Below is a small trained network, with its code and all its weights. Each question gives an input and a class and asks what happens when units are switched off, that is, made to give their printed mean instead of their output.

import numpy as np


def w(rows, s, z=0):
    codes = np.array(rows[::2]) - 128.0
    scale = np.full(codes.shape[1], s)
    scale[-1] = z or s
    return codes * scale


def f(y):
    return np.maximum(y, 0)


def log_softmax(a):
    a = a - a.max(-1, keepdims=True)
    return a - np.log(np.exp(a).sum(-1, keepdims=True))


def net(x, mask):
    res = np.array(x, float).reshape(1, 6) / 4 @ E
    y = f(res @ A[0][:, :-1].T + A[0][:, -1])
    res = res + np.where(mask, y, B[0][:, -1]) @ B[0][:, :-1]
    return log_softmax(res[-1] @ U[:, :-1].T + U[:, -1])


A, B = {}, {}
E = w([
[128,128,127,130],'x0',
[143,102,124,236],'x1',
[127,127,131,130],'x2',
[2,187,111,160],'x3',
[128,128,131,127],'x4',
[219,246,190,141],'x5',
],0.008)
A[0] = w([
[102,171,104,106,119],'neuron 1',
[165,105,146,110,89],'neuron 2',
[145,110,119,218,66],'neuron 3',
[130,188,159,39,154],'neuron 4',
[154,132,158,246,154],'neuron 5',
[105,182,93,130,163],'neuron 6',
[149,168,124,135,252],'neuron 7',
[181,50,150,110,59],'neuron 8',
[126,147,202,130,254],'neuron 9',
[164,181,145,97,142],'neuron 10',
[121,80,126,117,102],'neuron 11',
[164,98,124,107,66],'neuron 12',
[110,13,56,114,64],'neuron 13',
[131,105,169,131,209],'neuron 14',
[25,201,161,163,78],'neuron 15',
[153,193,140,183,107],'neuron 16',
[75,211,128,138,106],'neuron 17',
[171,159,131,152,161],'neuron 18',
[27,24,189,133,18],'neuron 19',
[147,162,182,135,75],'neuron 20',
[106,124,173,185,129],'neuron 21',
[153,177,134,197,213],'neuron 22',
[75,168,148,157,56],'neuron 23',
[111,153,143,42,185],'neuron 24',
[152,125,134,214,77],'neuron 25',
[70,136,77,134,129],'neuron 26',
[137,169,180,128,83],'neuron 27',
[127,158,160,66,109],'neuron 28',
[109,133,149,28,70],'neuron 29',
[78,162,145,179,81],'neuron 30',
[183,112,127,83,118],'neuron 31',
[159,198,202,153,77],'neuron 32',
[206,76,127,123,53],'neuron 33',
[153,197,172,128,49],'neuron 34',
[24,160,98,153,153],'neuron 35',
[161,44,131,108,180],'neuron 36',
],0.011,0.0068)
B[0] = w([
[189,122,142,168,164],'neuron 1',
[183,191,169,155,157],'neuron 2',
[159,170,35,155,167],'neuron 3',
[132,38,76,171,232],'neuron 4',
[150,36,29,177,225],'neuron 5',
[140,127,174,188,192],'neuron 6',
[71,80,188,60,251],'neuron 7',
[155,209,160,140,173],'neuron 8',
[60,75,161,100,254],'neuron 9',
[96,129,130,81,210],'neuron 10',
[83,158,111,77,153],'neuron 11',
[187,209,151,113,147],'neuron 12',
[56,207,106,11,209],'neuron 13',
[129,92,165,118,201],'neuron 14',
[173,180,164,190,223],'neuron 15',
[82,135,107,62,193],'neuron 16',
[194,157,166,199,201],'neuron 17',
[99,118,129,104,199],'neuron 18',
[81,207,112,74,191],'neuron 19',
[95,196,78,48,165],'neuron 20',
[131,90,99,174,172],'neuron 21',
[86,67,134,106,243],'neuron 22',
[189,195,153,127,163],'neuron 23',
[179,39,65,217,222],'neuron 24',
[184,117,43,189,168],'neuron 25',
[144,135,185,142,198],'neuron 26',
[43,179,69,51,167],'neuron 27',
[147,57,34,215,178],'neuron 28',
[183,130,1,172,174],'neuron 29',
[188,164,148,123,176],'neuron 30',
[171,175,186,172,189],'neuron 31',
[62,210,131,90,207],'neuron 32',
[188,209,154,132,178],'neuron 33',
[73,226,100,82,180],'neuron 34',
[161,136,171,170,255],'neuron 35',
[132,109,196,115,216],'neuron 36',
],0.0066,0.0074)
U = w([
[30,188,108,58,40],'0',
[201,190,206,135,44],'1',
[83,73,167,117,255],'2',
[142,91,8,149,40],'3',
[80,76,185,110,215],'4',
],0.012,0.0075)

Each question gives the input, the list of numbers given to net, and the class t.
The units are the neurons (one row each of A and B). Each row of codes is followed by its name. A weight is (code - 128) times the scale printed after its matrix; where a second scale follows, it is the last column's (A, B and U).
mask holds one flag per neuron, in row order. A switched-off neuron (its flag False) gives its mean, the last column of its row in B, instead of its output. The means were averaged over made-up inputs and are rounded, as every weight is.
A unit's drop is (log p(t) with every unit on - log p(t) with that unit switched off) / (log p(t) with every unit on - log p(t) with every unit switched off).
The circuit of an input: a set's keep is (log p(t) with only the set's units on - log p(t) with every unit switched off) / (log p(t) with every unit on - log p(t) with every unit switched off). Starting from the 12 units with the biggest drops (on a tie, the unit counted first), units are removed one at a time, each time the one whose removal leaves the highest keep (on an exact tie, the one counted first), for as long as the keep stays at least 0.8.
circuit, biggest first: the units of the circuit, biggest drop first
unit that matters most: the unit with the biggest drop
top k neurons: the k neurons with the biggest drops, biggest first
drop when u is switched off: that unit's drop, to one decimal
input [-1,0,-3,-1,7,-7], class 0: circuit, biggest first : [neuron 13]
input [6,-7,-6,4,7,0], class 3: circuit, biggest first : [neuron 29; neuron 24]
input [-4,4,5,5,-4,1], class 1: circuit, biggest first : [neuron 15; neuron 30]
input [-1,6,8,-7,5,0], class 1: top 3 neurons : [neuron 33; neuron 8; neuron 4]
input [0,-4,-6,0,-6,-7], class 0: top 2 neurons : [neuron 13; neuron 19]
input [-7,-5,-5,-2,6,6], class 2: top 4 neurons : [neuron 4; neuron 24; neuron 13; neuron 28]
input [-7,-5,-1,8,-7,7], class 1: top 2 neurons : [neuron 17; neuron 15]
input [5,8,4,5,1,4], class 3: top 2 neurons : [neuron 5; neuron 25]
input [0,8,-7,3,-5,3], class 3: top 3 neurons : [neuron 5; neuron 25; neuron 3]
input [7,-7,4,-4,3,6], class 2: top 3 neurons : [neuron 4; neuron 24; neuron 7]
input [-1,-7,-4,-4,-1,-4], class 3: top 2 neurons : [neuron 29; neuron 24]
input [-1,6,2,-7,-5,0], class 1: top 2 neurons : [neuron 33; neuron 8]
input [4,-5,1,8,0,2], class 1: drop when neuron 15 is switched off : 0.1
input [-2,-6,0,-6,-4,-4], class 1: drop when neuron 12 is switched off : 0.2
input [-3,7,-4,2,-2,-5], class 3: drop when neuron 28 is switched off : -0.2
input [-1,8,-5,0,7,8], class 0: unit that matters most : neuron 32
